Below are the code and all the weights of a small trained network. Each question names an input and a class and asks about switching units off, where a switched-off unit gives its printed mean instead of its output.

import numpy as np


def w(rows, s, z=0):
    codes = np.array(rows[::2]) - 128.0
    scale = np.full(codes.shape[1], s)
    scale[-1] = z or s
    return codes * scale


def f(y):
    return y / 2 * (1 + np.tanh(0.7978845608 * (y + 0.044715 * y**3)))


def log_softmax(a):
    a = a - a.max(-1, keepdims=True)
    return a - np.log(np.exp(a).sum(-1, keepdims=True))


def net(x, mask):
    res = np.array(x, float).reshape(1, 5) / 4 @ E
    y = f(res @ A[0][:, :-1].T + A[0][:, -1])
    res = res + np.where(mask, y, B[0][:, -1]) @ B[0][:, :-1]
    return log_softmax(res[-1] @ U[:, :-1].T + U[:, -1])


A, B = {}, {}
E = w([
[152,97,148,118,111,164,69,81,186,3],'x0',
[254,87,161,61,22,157,100,129,240,103],'x1',
[152,130,112,107,218,158,2,98,107,116],'x2',
[209,201,152,14,153,210,89,228,133,201],'x3',
[181,42,16,85,138,56,117,71,126,164],'x4',
],0.005)
A[0] = w([
[169,84,139,94,172,163,35,64,160,83,186],'n1',
[182,169,160,68,83,175,165,218,181,195,175],'n2',
[71,140,96,145,208,96,153,123,3,195,211],'n3',
[66,230,207,148,128,193,161,200,133,94,217],'n4',
[157,47,84,149,85,69,119,49,165,85,247],'n5',
[115,40,92,176,64,25,199,68,128,104,217],'n6',
[173,118,117,101,165,169,37,65,171,93,181],'n7',
[89,161,87,144,217,88,128,146,22,207,184],'n8',
[189,95,107,87,147,144,19,78,199,76,192],'n9',
[49,181,201,205,134,172,169,126,114,57,196],'n10',
[194,172,154,64,83,174,153,238,185,196,181],'n11',
[91,150,70,129,218,103,135,107,28,242,203],'n12',
[129,58,87,172,71,82,207,70,173,94,202],'n13',
[234,141,138,47,118,206,59,145,214,120,252],'n14',
[117,37,88,174,57,42,192,52,164,104,182],'n15',
],0.0051,0.0025)
B[0] = w([
[155,122,86,90,206,195,62,200,167,60,189],'n1',
[223,184,189,181,40,132,180,78,153,235,229],'n2',
[94,143,72,130,212,74,174,169,62,150,253],'n3',
[114,205,177,210,112,151,152,65,83,80,244],'n4',
[110,40,93,47,124,118,65,123,201,134,210],'n5',
[51,73,110,68,164,39,110,77,179,146,217],'n6',
[168,138,75,85,164,201,60,190,144,72,183],'n7',
[129,178,63,153,189,63,212,188,43,174,244],'n8',
[191,114,87,88,143,170,49,182,190,97,204],'n9',
[37,163,176,169,198,139,90,77,96,62,226],'n10',
[226,172,167,174,31,138,176,100,144,219,241],'n11',
[162,146,50,145,189,58,203,185,76,228,252],'n12',
[64,61,149,83,115,41,96,60,187,150,197],'n13',
[253,145,127,134,95,197,106,150,182,136,252],'n14',
[68,55,123,84,125,57,103,74,172,155,208],'n15',
],0.0057,0.0049)
U = w([
[62,18,113,45,120,41,108,25,204,136,136],'0',
[112,158,36,144,193,71,216,228,22,187,180],'1',
[50,185,228,203,153,161,125,69,78,14,242],'2',
[197,172,210,164,3,153,188,97,147,212,5],'3',
[181,111,79,62,147,223,43,241,172,72,75],'4',
],0.0057,0.0003)

Each question gives the input, the list of numbers given to net, and the class t.
The units are the neurons (one row each of A and B). Each row of codes is followed by its name. A weight is (code - 128) times the scale printed after its matrix; where a second scale follows, it is the last column's (A, B and U).
mask holds one flag per neuron, in row order. A switched-off neuron (its flag False) gives its mean, the last column of its row in B, instead of its output. The means were averaged over made-up inputs and are rounded, as every weight is.
A unit's drop is (log p(t) with every unit on - log p(t) with that unit switched off) / (log p(t) with every unit on - log p(t) with every unit switched off).
The circuit of an input: a set's keep is (log p(t) with only the set's units on - log p(t) with every unit switched off) / (log p(t) with every unit on - log p(t) with every unit switched off). Starting from the 12 units with the biggest drops (on a tie, the unit counted first), units are removed one at a time, each time the one whose removal leaves the highest keep (on an exact tie, the one counted first), for as long as the keep stays at least 0.8.
units of the circuit, in order: the units of the circuit, biggest drop first
top k neurons: the k neurons with the biggest drops, biggest first
drop of u: that unit's drop, to one decimal
input [-3,5,7,2,-7], class 3: units of the circuit, in order => [n11, n2]
input [1,5,8,-7,-1], class 4: units of the circuit, in order => [n1, n9]
input [-1,-4,-7,3,-4], class 2: top 2 neurons => [n4, n10]
input [5,0,-7,0,-6], class 2: units of the circuit, in order => [n10, n4]
input [-5,-3,-5,6,-7], class 3: units of the circuit, in order => [n2]
input [-2,6,6,6,-2], class 3: top 4 neurons => [n11, n2, n5, n3]
input [-2,-1,7,6,-5], class 3: units of the circuit, in order => [n11, n2, n4]
input [-6,0,-7,2,-2], class 3: units of the circuit, in order => [n2, n11]
input [-7,-2,-1,7,-8], class 3: top 3 neurons => [n2, n11, n4]
input [-1,-6,-3,-6,5], class 0: top 4 neurons => [n6, n15, n13, n5]
input [4,-8,-2,6,-6], class 2: drop of n4 => 0.6
input [-1,-1,2,6,0], class 3: drop of n11 => 0.2
input [5,2,-6,8,2], class 3: drop of n14 => 0.0
input [-1,-2,-5,1,6], class 0: top neuron => [n6]
input [6,-1,-1,-8,-5], class 0: drop of n13 => 0.1
